Below is a small trained network, with its code and all its weights. Each question gives an input and a class and asks what happens when units are switched off, that is, made to give their printed mean instead of their output.

import numpy as np


def w(rows, s, z=0):
    codes = np.array(rows[::2]) - 128.0
    scale = np.full(codes.shape[1], s)
    scale[-1] = z or s
    return codes * scale


def norm(h):
    return h / np.sqrt((h * h).mean(-1, keepdims=True) + 1e-5)


def f(y):
    return np.maximum(y, 0)


def log_softmax(a):
    a = a - a.max(-1, keepdims=True)
    return a - np.log(np.exp(a).sum(-1, keepdims=True))


def net(x, mask):
    res = np.array(x, float).reshape(1, 7) / 4 @ E
    u = 0
    for l in range(2):
        y = f(norm(res) @ A[l][:, :-1].T + A[l][:, -1])
        res = res + np.where(mask[u : u + 4], y, B[l][:, -1]) @ B[l][:, :-1]
        u += 4
    return log_softmax(norm(res)[-1] @ U[:, :-1].T + U[:, -1])


A, B = {}, {}
E = w([
[101,96,63,130,252,131,138,72,150],'x0',
[136,180,136,126,65,67,239,121,45],'x1',
[131,120,136,134,129,129,136,127,136],'x2',
[133,122,122,123,126,137,125,124,118],'x3',
[129,132,132,122,131,121,127,133,129],'x4',
[196,98,104,226,152,70,86,170,106],'x5',
[126,123,132,139,131,135,136,128,134],'x6',
],0.018)
A[0] = w([
[130,121,153,135,69,131,114,158,135,255],'0.n0',
[142,101,157,160,115,148,5,193,161,115],'0.n1',
[120,116,159,105,117,183,11,155,208,206],'0.n2',
[124,144,141,129,60,132,125,164,122,107],'0.n3',
],0.027,0.011)
B[0] = w([
[197,228,216,144,115,171,192,193,26,205],'0.n0',
[188,226,27,205,69,97,124,140,202,220],'0.n1',
[145,4,164,31,171,171,207,192,163,253],'0.n2',
[71,79,140,112,184,129,36,33,184,182],'0.n3',
],0.017,0.029)
A[1] = w([
[120,101,157,192,95,92,11,185,59,3],'1.n0',
[77,128,103,107,79,66,202,124,117,171],'1.n1',
[149,27,87,150,115,139,20,186,232,53],'1.n2',
[154,106,123,252,144,50,91,159,52,34],'1.n3',
],0.024,0.0042)
B[1] = w([
[151,115,116,187,189,28,229,96,31,157],'1.n0',
[116,149,60,154,119,140,129,137,130,184],'1.n1',
[45,197,157,167,126,102,14,39,49,250],'1.n2',
[135,1,135,110,105,80,102,120,170,213],'1.n3',
],0.02,0.015)
U = w([
[186,93,183,62,151,194,164,231,157,148],'0',
[83,194,195,97,89,180,164,97,58,203],'1',
[38,72,135,37,180,185,100,91,175,189],'2',
[80,163,18,111,132,158,203,110,113,145],'3',
[223,199,113,180,77,138,114,195,204,7],'4',
[201,112,176,187,93,54,171,122,77,45],'5',
[117,131,95,168,141,99,7,99,162,138],'6',
[110,17,59,124,103,79,147,101,157,157],'7',
],0.019,0.0017)

Each question gives the input, the list of numbers given to net, and the class t.
The units are the neurons (one row each of A and B). Each row of codes is followed by its name. A weight is (code - 128) times the scale printed after its matrix; where a second scale follows, it is the last column's (A, B and U).
mask holds one flag per neuron, layer by layer. A switched-off neuron (its flag False) gives its mean, the last column of its row in B, instead of its output. The means were averaged over made-up inputs and are rounded, as every weight is.
A unit's drop is (log p(t) with every unit on - log p(t) with that unit switched off) / (log p(t) with every unit on - log p(t) with every unit switched off).
The circuit of an input: a set's keep is (log p(t) with only the set's units on - log p(t) with every unit switched off) / (log p(t) with every unit on - log p(t) with every unit switched off). Starting from all 8 units, units are removed one at a time, each time the one whose removal leaves the highest keep (on an exact tie, the one counted first), for as long as the keep stays at least 0.8.
circuit, biggest first: the units of the circuit, biggest drop first
k most important neurons: the k neurons with the biggest drops, biggest first
k most important neurons of layer l: the k neurons of layer l with the biggest drops, biggest first
input [4,1,-5,-7,-7,-3,-5], class 3: circuit, biggest first -> (0.n3, 0.n0, 1.n3)
input [-5,2,6,6,4,-4,-6], class 1: 2 most important neurons of layer 0 -> (0.n2, 0.n0)
input [-2,-6,2,-5,0,1,5], class 4: circuit, biggest first -> (0.n1)
input [0,-5,-1,4,3,-7,6], class 0: 2 most important neurons of layer 0 -> (0.n2, 0.n3)
input [3,-8,-4,-8,8,1,-1], class 6: 4 most important neurons -> (0.n1, 1.n2, 0.n0, 1.n3)
input [-5,3,-1,3,-1,-3,8], class 1: circuit, biggest first -> (0.n2, 0.n1)
input [5,2,6,-2,-5,7,1], class 7: circuit, biggest first -> (0.n2, 1.n3, 0.n1)
input [6,2,-8,-2,-3,-3,-1], class 3: 3 most important neurons -> (0.n3, 0.n2, 0.n0)
input [2,6,-6,7,-8,-5,3], class 3: 2 most important neurons -> (0.n2, 0.n0)
input [-1,1,-5,5,-2,-2,7], class 1: circuit, biggest first -> (0.n2, 0.n1)
input [0,3,-8,7,8,0,-5], class 1: circuit, biggest first -> (0.n1, 0.n2)
input [7,0,0,-6,5,4,-5], class 6: 2 most important neurons -> (0.n0, 0.n2)
input [6,-6,3,8,-6,1,-2], class 6: 4 most important neurons -> (0.n0, 1.n2, 0.n1, 1.n3)
input [3,0,-7,4,-2,-1,-8], class 2: 3 most important neurons of layer 0 -> (0.n0, 0.n1, 0.n3)
input [3,-2,2,7,-3,3,-2], class 6: circuit, biggest first -> (1.n2)
input [2,-3,-1,-3,7,2,-3], class 6: 2 most important neurons -> (0.n0, 1.n2)
input [2,5,8,3,-7,-5,3], class 3: 4 most important neurons -> (0.n2, 0.n0, 1.n1, 0.n1)
input [3,1,1,7,3,-8,3], class 3: 3 most important neurons of layer 1 -> (1.n1, 1.n3, 1.n2)
input [2,4,-3,-5,-3,5,-4], class 7: 2 most important neurons -> (0.n2, 1.n3)
input [4,5,-2,-6,-8,2,0], class 7: 3 most important neurons -> (0.n0, 0.n2, 1.n3)
input [-3,5,-7,-4,2,0,-1], class 1: 3 most important neurons of layer 0 -> (0.n1, 0.n2, 0.n3)
input [6,3,-6,-1,4,-7,4], class 3: 2 most important neurons -> (0.n2, 0.n3)
input [3,7,-7,-3,1,0,5], class 3: 4 most important neurons -> (1.n1, 0.n0, 0.n2, 0.n1)
input [7,2,-3,8,-4,-1,-8], class 3: 4 most important neurons -> (0.n2, 0.n3, 1.n3, 0.n0)
input [1,3,2,-7,4,-1,-6], class 3: 2 most important neurons of layer 0 -> (0.n2, 0.n0)
input [7,-2,5,0,2,1,6], class 6: 3 most important neurons -> (0.n0, 0.n2, 1.n2)
